Each row is followed by its group and then its class within the group.
[-2.82  1.83 -3.73 -1.40  0.28  0.58  1.36  0.91 -0.06 -0.62 -1.65  1.59
  1.95 -0.21  0.15  0.29  1.61  1.95 -0.32 -1.30  0.09  2.56  1.54]	ditab/darik
[ 0.51 -0.45 -3.07 -0.53  0.45  0.39  2.10  1.85 -1.68  1.18 -1.33  1.69
  1.67  0.74 -0.04 -2.26  2.82 -0.34 -2.05 -1.28  0.79 -1.15  2.64]	Piz/Sevi
[-2.25 -3.84 -4.67 -1.19 -2.09  2.17 -0.81  0.38  2.84  0.39 -0.27  5.11
  0.52 -0.31  0.67  0.01 -0.78 -0.32  1.95 -1.43 -0.04 -0.19  2.26]	Ritel/mul
[-3.67 -1.58 -4.13 -1.92 -0.64  1.68  1.53  3.85 -0.16  0.31 -0.84  8.33
 -0.78  0.63  0.91 -1.75 -2.11 -0.41  0.90 -0.68 -3.78 -1.11  8.24]	Ritel/mul
[-3.74 -1.14 -4.43 -1.25 -0.12  0.81  0.11  2.98 -0.60 -0.92  1.23  4.73
  2.15 -0.01  0.20 -2.68 -3.67  2.37  0.88 -1.09 -2.61 -0.33  3.14]	Ritel/Fuda
[-3.95  1.46 -3.75  1.42  0.26  0.78 -1.84 -0.52 -1.09  1.05  0.78  2.90
  1.40  2.32  0.88 -0.34  2.57  0.85  0.87  0.19  0.78 -0.75  0.74]	Piz/nuzud
[-3.45 -0.20 -3.90 -1.91 -0.55  0.56  3.07  2.63  0.99  0.07  0.14  2.88
  2.58  0.01  0.70 -1.13 -2.64  0.42  0.41 -1.60 -0.85 -1.45  3.33]	Ritel/mul
[-3.09 -0.83 -2.80 -0.13  0.05  1.66 -0.17 -0.11  1.65 -0.91  2.29  3.53
  0.07  0.30  0.57 -1.40 -0.64  0.72 -0.36  1.04 -1.99 -0.03  0.88]	Ritel/Fuda
[-3.63  0.15 -1.31 -2.96 -0.85  0.03  1.89 -1.05  2.01 -1.56  1.62  3.18
  1.05  0.46  1.68 -1.04 -3.18  0.10 -1.31 -2.21 -0.68 -1.64  0.99]	Fale/funer
[-4.10 -0.12 -3.60 -0.88  1.06  0.43 -0.64  1.15 -1.49 -0.16  1.15  4.86
  1.40 -1.93  0.31 -0.68  1.82 -0.90 -0.22 -1.62  0.40 -1.69  2.87]	Piz/vike
[-5.04  1.00 -3.85 -1.14 -0.03  2.93  0.60  1.81 -1.93 -1.14 -1.94  4.78
  7.23 -2.06  2.00 -0.30  1.79  0.67 -0.71 -3.20  0.15 -1.20  1.07]	Piz/Sevi
[-3.15  0.96 -3.05  0.28 -0.04  1.33 -0.62  0.37 -1.93 -1.51  1.91  3.04
  1.67  0.62  2.17 -0.53  2.81  1.29 -0.79 -0.80  0.08 -0.72 -0.75]	Piz/nuzud
[-3.15  1.01 -3.75 -3.22 -1.12  1.28  6.68  1.46 -0.80 -0.01 -0.75  5.85
  1.71  0.22  1.47 -0.72  0.55 -4.71  1.55 -0.12  1.21 -0.22  1.52]	Fale/funer
[-4.17 -2.98 -3.04 -2.16  0.49  0.24  0.19  2.18  0.11 -0.82 -0.66  5.05
  2.45  1.70  2.41 -1.89  0.09  0.37  4.49 -0.97 -2.15 -0.03  5.95]	Ritel/mul
[-0.75 -2.25 -0.06 -0.42 -0.99  3.87  0.53  1.44 -0.19  0.63  4.86 -1.80
  1.87  2.09 -1.10 -0.81 -1.41  1.25  0.62 -0.72 -0.34 -0.51  1.28]	Ritel/Fuda
[-2.50 -1.02  0.64 -2.28 -1.60  0.18 -1.29  0.24  0.39 -0.01  1.68  6.02
 -0.92  1.23  0.78 -0.97 -1.44 -0.86  0.27  0.49 -0.67  1.25  0.92]	Fale/funer
[-1.83 -1.11 -2.68 -1.92  0.79  0.55  2.33  2.41  0.18  0.24 -0.05  4.32
  1.56  0.42  0.63 -0.71 -1.09  2.09  1.03  0.16 -2.09 -0.20  2.20]	Ritel/Fuda
[-2.21 -1.67 -1.90 -1.80 -0.44  0.05  1.81 -0.83  0.00 -0.61  0.79  6.01
  1.12  0.50  1.29  0.01 -1.75  0.25  2.91 -1.17 -1.43  1.02  4.21]	Ritel/mul
[-3.88  0.08 -5.40  0.99 -1.22  2.74  1.43  3.11 -1.33 -2.55 -0.87  5.04
  3.02 -1.00  2.28 -1.18  0.47  1.60 -0.63 -0.83 -2.91 -1.84  3.85]	ditab/Pufog
[-3.93 -0.22 -2.05 -2.03  0.65 -0.06 -0.27  0.19 -0.78  0.21 -0.48  4.16
  0.92 -0.15  1.48 -1.65  0.04  0.47  0.70 -1.31 -2.58  1.04  2.07]	Fale/San
[-3.04 -0.74 -4.29 -2.97 -0.53  0.55  0.46  1.08  1.56 -0.10  0.40  6.80
  1.28  1.25 -0.21 -0.31 -1.55  0.90 -0.36 -0.58 -0.34 -2.05  1.93]	Fale/funer
[ 1.15  0.41 -3.12 -1.97  2.60 -0.69  0.14 -0.61  2.22  1.57 -0.61  4.20
  2.25  1.72  1.39 -0.94 -0.72  0.41  1.32 -2.15  0.83  0.43  2.48]	Fale/davot
[-2.52  2.12 -0.03 -1.30 -0.36  0.59  1.00 -0.36 -1.12  0.49  0.79  1.54
  0.30  0.30  0.63  2.62 -0.32 -0.21 -4.39 -2.63  3.24  0.13  2.53]	Fale/San
[-5.33  0.78 -5.70 -1.22  0.68  1.07  1.26  1.78 -1.16 -0.33  1.01  4.66
  3.56  0.41  2.90 -0.92  1.64  0.47 -0.04 -2.36 -2.51 -0.66  4.89]	Piz/Sevi
[-5.99  0.63 -6.86 -0.68  0.90 -0.87  0.12  2.39 -2.30  1.09  0.84  4.50
  2.85  6.12  1.10 -2.93  4.56  1.59 -2.22 -1.44  0.58 -0.08  1.36]	Piz/Sevi
[-3.37  0.91 -3.23  1.75  2.15 -3.62  0.68  1.38 -2.54 -1.13  0.58  1.08
  2.12  0.10  0.99 -1.73  0.82 -0.05 -0.32 -2.07 -0.32  0.64  2.10]	Piz/nuzud
[-3.01 -3.18 -2.60 -2.35  0.14 -0.71 -1.18  0.95  1.11 -0.81  0.37  6.15
  0.20  0.74  1.96 -0.85  1.45  0.26  1.48  0.30 -1.14 -1.33  2.18]	Fale/San

Each row is followed by its group and then its class within the group.
[ 0.60  0.72 -0.58  2.31  1.20  0.02  3.60 -0.15  0.26  1.33  0.08 -0.17
  1.68 -0.52  1.01 -1.26  1.49  0.62 -0.73  1.79 -1.35  1.40 -0.98]	(59)/<23>
[ 1.09 -0.38 -2.41 -1.59  0.38  0.73 -1.66 -1.34  0.03  0.67 -0.03 -0.67
 -0.13 -0.94  2.95 -2.51 -1.19 -0.87  0.19 -0.18 -0.09 -1.34 -0.39]	(62)/<31>
[ 2.61 -0.35 -2.14 -0.65  0.99 -0.41 -2.80 -0.80  2.74  1.64 -0.38  0.26
  0.85 -0.08 -0.23  0.66  0.81 -1.82  0.10  0.80  0.05  2.56 -1.01]	(59)/<24>
[ 2.61 -1.07  0.96 -0.62  0.19  1.48  3.83 -6.14  0.30  1.01  0.69 -0.26
 -0.93 -2.01  1.94 -3.38 -0.75  0.65  0.26  0.94 -0.10 -4.64 -0.76]	(62)/<21>
[ 1.38 -1.71 -1.55 -0.61  0.34 -1.13  0.32 -0.39  0.16 -1.36  0.97  0.42
  0.83 -0.43  2.99 -3.69 -0.63 -0.85  0.47  0.32 -0.59 -2.54 -0.56]	(62)/<30>
[ 1.93  0.10 -1.48 -1.74  1.05 -0.38 -3.83 -0.63  0.04  1.77  0.21  0.74
  1.38 -0.47  2.35  2.43  1.01 -1.08  1.41  0.75  0.17  1.08 -0.31]	(59)/<23>
[-0.26 -0.41 -2.99 -0.55  1.34 -1.50 -0.91 -0.16  1.20  0.79 -0.05 -0.32
  0.66  0.28  2.11 -0.50  0.17 -0.46 -0.83 -0.04 -0.83 -1.70 -1.36]	(59)/<17>
[ 0.56 -0.44 -4.79 -0.97  0.46  0.18 -1.42  0.38  0.55  2.00  0.50  0.99
 -0.53  0.05  2.64 -3.56 -0.98 -0.21  0.25  0.76 -0.13 -3.59  0.84]	(62)/<31>
